Below are the code and all the weights of a small trained network. Each question names an input and a target symbol and asks about switching units off, where a switched-off unit gives its printed mean instead of its output.

import numpy as np


def w(rows, s, z=0):
    codes = np.array(rows[::2]) - 128.0
    scale = np.full(codes.shape[1], s)
    scale[-1] = z or s
    return codes * scale


def norm(h):
    return h / np.sqrt((h * h).mean(-1, keepdims=True) + 1e-5)


def f(y):
    return y / 2 * (1 + np.tanh(0.7978845608 * (y + 0.044715 * y**3)))


def softmax(a):
    e = np.exp(a - a.max(-1, keepdims=True))
    return e / e.sum(-1, keepdims=True)


def log_softmax(a):
    a = a - a.max(-1, keepdims=True)
    return a - np.log(np.exp(a).sum(-1, keepdims=True))


def net(x, mask):
    ids = ['ΘΠΩβγδελξ'.index(c) for c in x.split()]
    T = len(ids)
    res = E[ids] + P[:T]
    r = norm(res)
    for j in range(2):
        rows = slice(4 * j, 4 * j + 4)
        q, k, v = (r @ M[0][rows].T for M in (Q, K, V))
        z = softmax(np.where(np.tri(T) > 0, q @ k.T / 4**0.5, -1e9)) @ v
        o = O[0][rows]
        res = res + np.where(mask[j], z, o[:, -1]) @ o[:, :-1]
    y = f(norm(res) @ A[0][:, :-1].T + A[0][:, -1])
    res = res + np.where(mask[2:26], y, B[0][:, -1]) @ B[0][:, :-1]
    return log_softmax(norm(res)[-1] @ U[:, :-1].T + U[:, -1])


Q, K, V, O, A, B = {}, {}, {}, {}, {}, {}
E = w([
[130,151,116,171,155,137,164],'Θ',
[157,123,130,109,124,184,157],'Π',
[113,83,123,147,197,157,145],'Ω',
[169,77,126,124,137,166,137],'β',
[153,109,95,198,168,127,146],'γ',
[117,151,88,48,76,154,143],'δ',
[61,117,11,94,194,107,111],'ε',
[34,118,176,139,97,138,193],'λ',
[137,32,119,191,112,58,136],'ξ',
],0.012)
P = w([
[159,149,139,118,221,132,128],'0',
[130,112,96,101,190,168,126],'1',
[134,113,80,97,171,158,149],'2',
[168,118,71,100,144,165,204],'3',
[148,129,128,147,154,199,117],'4',
[130,120,121,146,116,216,62],'5',
[119,183,144,174,92,189,6],'6',
[140,107,85,143,77,221,115],'7',
[170,158,120,189,78,193,144],'8',
[169,167,117,153,60,156,197],'9',
[147,237,117,251,45,190,87],'10',
],0.011)
Q[0] = w([
[105,131,124,186,139,168,126],'H0',
[153,131,66,147,119,187,132],'H0',
[178,173,140,118,125,134,124],'H0',
[146,120,202,85,176,49,101],'H0',
[117,131,108,149,136,85,189],'H1',
[134,93,115,189,123,200,173],'H1',
[166,175,94,159,100,149,157],'H1',
[154,86,96,53,157,85,255],'H1',
],0.013)
K[0] = w([
[146,139,96,144,87,144,128],'H0',
[117,158,160,152,34,105,143],'H0',
[102,131,154,76,114,106,172],'H0',
[100,169,105,71,253,130,128],'H0',
[152,162,167,129,96,131,75],'H1',
[97,122,109,123,139,168,66],'H1',
[90,90,139,160,97,173,73],'H1',
[128,183,223,115,172,72,32],'H1',
],0.012)
V[0] = w([
[141,94,119,158,119,24,113],'H0',
[173,73,125,138,145,112,118],'H0',
[98,114,237,148,116,163,116],'H0',
[187,195,102,65,180,135,34],'H0',
[137,215,133,228,86,139,204],'H1',
[150,105,179,67,15,203,153],'H1',
[224,9,204,178,116,100,134],'H1',
[66,151,254,142,172,154,163],'H1',
],0.0093)
O[0] = w([
[152,42,110,146,77,97,99,4],'H0',
[163,63,122,103,122,160,139,173],'H0',
[47,112,117,183,127,129,147,100],'H0',
[205,157,140,146,121,90,166,34],'H0',
[247,95,142,136,98,195,110,98],'H1',
[150,124,148,48,195,109,102,21],'H1',
[82,75,227,80,139,145,182,91],'H1',
[116,161,210,180,153,114,5,118],'H1',
],0.012,0.0044)
A[0] = w([
[127,120,125,163,85,170,155,157],'N0',
[193,174,182,95,151,167,160,135],'N1',
[233,170,168,146,142,92,132,36],'N2',
[128,184,79,117,95,136,113,69],'N3',
[130,138,137,185,186,93,119,117],'N4',
[110,67,124,62,115,117,29,251],'N5',
[179,150,93,84,85,151,105,140],'N6',
[138,163,95,98,144,107,118,185],'N7',
[160,133,96,109,103,130,175,202],'N8',
[75,140,38,88,106,101,116,140],'N9',
[191,146,107,124,134,116,114,88],'N10',
[55,153,200,156,2,162,138,165],'N11',
[116,180,179,62,119,127,97,185],'N12',
[114,116,193,171,115,167,185,5],'N13',
[95,186,87,154,178,173,150,193],'N14',
[177,131,108,99,149,123,137,111],'N15',
[155,109,132,169,184,176,151,167],'N16',
[148,35,181,146,156,156,94,112],'N17',
[97,98,203,69,162,120,193,45],'N18',
[139,79,94,102,111,143,178,50],'N19',
[100,103,119,117,196,122,59,200],'N20',
[94,99,62,94,138,138,138,135],'N21',
[145,82,148,158,160,152,169,19],'N22',
[166,125,130,102,140,110,109,81],'N23',
],0.011,0.0025)
B[0] = w([
[116,101,109,96,151,136,122,185],'N0',
[108,100,154,88,32,115,105,170],'N1',
[87,165,162,80,111,110,202,143],'N2',
[135,111,120,139,137,138,125,164],'N3',
[146,146,129,120,113,41,90,140],'N4',
[153,25,81,154,129,27,181,160],'N5',
[146,105,115,94,197,99,116,155],'N6',
[161,81,128,132,156,142,123,150],'N7',
[154,70,144,98,158,106,135,166],'N8',
[133,122,121,178,149,167,188,169],'N9',
[130,121,156,85,141,173,167,139],'N10',
[104,120,2,70,133,109,89,192],'N11',
[95,124,120,105,116,38,142,144],'N12',
[111,61,77,130,142,166,103,161],'N13',
[128,139,133,78,175,146,85,254],'N14',
[148,148,126,83,118,171,124,136],'N15',
[120,141,136,62,85,165,69,186],'N16',
[111,129,105,85,112,117,106,165],'N17',
[140,150,217,187,142,170,136,160],'N18',
[152,110,133,128,152,116,138,156],'N19',
[122,125,66,90,113,38,105,153],'N20',
[125,119,113,146,170,121,181,171],'N21',
[147,130,126,124,140,141,95,144],'N22',
[135,108,136,110,113,128,147,119],'N23',
],0.0082,0.01)
U = w([
[125,57,109,111,81,128,135,212],'Θ',
[190,161,119,123,229,133,164,11],'Π',
[83,89,199,109,118,187,146,98],'Ω',
[132,195,121,213,82,157,198,194],'β',
[78,140,222,113,159,124,187,236],'γ',
[144,166,159,24,129,73,162,179],'δ',
[118,139,161,130,153,101,37,81],'ε',
[179,129,147,142,98,230,79,123],'λ',
[1,167,106,125,126,128,91,5],'ξ',
],0.0072,0.0014)

Each question gives the input, a string of symbols that net reads in full, and the target symbol t.
The units are the heads (4 rows each of Q, K, V and O) and the neurons (one row each of A and B). Each row of codes is followed by its name. A weight is (code - 128) times the scale printed after its matrix; where a second scale follows, it is the last column's (O, A, B and U).
mask holds one flag per unit, heads first, then neurons. A switched-off unit (its flag False) gives its mean, the last column of its rows in O or B, instead of its output. The means were averaged over made-up inputs and are rounded, as every weight is.
A unit's drop is (log p(t) with every unit on - log p(t) with that unit switched off) / (log p(t) with every unit on - log p(t) with every unit switched off).
The circuit of an input: a set's keep is (log p(t) with only the set's units on - log p(t) with every unit switched off) / (log p(t) with every unit on - log p(t) with every unit switched off). Starting from the 12 units with the biggest drops (on a tie, the unit counted first), units are removed one at a time, each time the one whose removal leaves the highest keep (on an exact tie, the one counted first), for as long as the keep stays at least 0.8.
units of the circuit, in order: the units of the circuit, biggest drop first
unit that matters most: the unit with the biggest drop
top k neurons: the k neurons with the biggest drops, biggest first
heads that matter: for each layer, one digit per head in row order, 1 if its drop is at least 0.15 and else 0, layers parted by /
input Ω Ω Π, target ξ: heads that matter -> 01
input δ Π λ, target Π: heads that matter -> 01
input ε Π γ, target β: heads that matter -> 01
input ε ε ξ ξ δ Π β ε Ω Θ, target γ: heads that matter -> 01
input Ω λ λ Θ, target ξ: unit that matters most -> H1
input ε ξ β γ δ ξ γ, target Θ: units of the circuit, in order -> H0, H1
input Θ Ω β β β β, target γ: units of the circuit, in order -> H1, N18
input β Π δ δ γ, target δ: heads that matter -> 10
input ε λ β δ β Θ Θ, target Π: units of the circuit, in order -> H1, N9
input Θ λ β, target ξ: heads that matter -> 10
input Θ β δ Π, target λ: heads that matter -> 01
input Ω Π γ λ, target ξ: units of the circuit, in order -> H1, N11
input λ ε δ Θ λ ε Π δ Θ Ω Θ, target Π: heads that matter -> 01
input γ Θ Ω δ ε Ω β β δ, target δ: units of the circuit, in order -> H0, H1
input ξ γ β β δ Θ ξ, target γ: units of the circuit, in order -> H1, N18
input ε Ω Ω ξ β, target Θ: units of the circuit, in order -> H0, N5
input Θ Ω ε, target λ: units of the circuit, in order -> H1, H0
input λ Θ γ, target ε: units of the circuit, in order -> H1
input Θ ξ Π β γ β β λ γ Θ Θ, target ε: heads that matter -> 11
input β Θ Θ β, target Ω: units of the circuit, in order -> H1, N18
input Π Θ Θ Ω, target δ: units of the circuit, in order -> H0, N1
input ξ ξ Π Π, target Ω: units of the circuit, in order -> H1
input Θ Π β ξ β Θ Ω Θ λ Π, target ξ: heads that matter -> 10
input Θ λ ε γ ε ξ ξ ξ Π β Ω, target Ω: heads that matter -> 01
input γ Ω λ δ ξ Π γ λ Θ β γ, target ε: heads that matter -> 11
input Θ δ Π λ γ ξ λ, target Θ: top 2 neurons -> N5, N14
input δ β λ Θ Ω γ ε, target λ: units of the circuit, in order -> H1
input Θ β ξ Ω Ω, target Θ: heads that matter -> 10
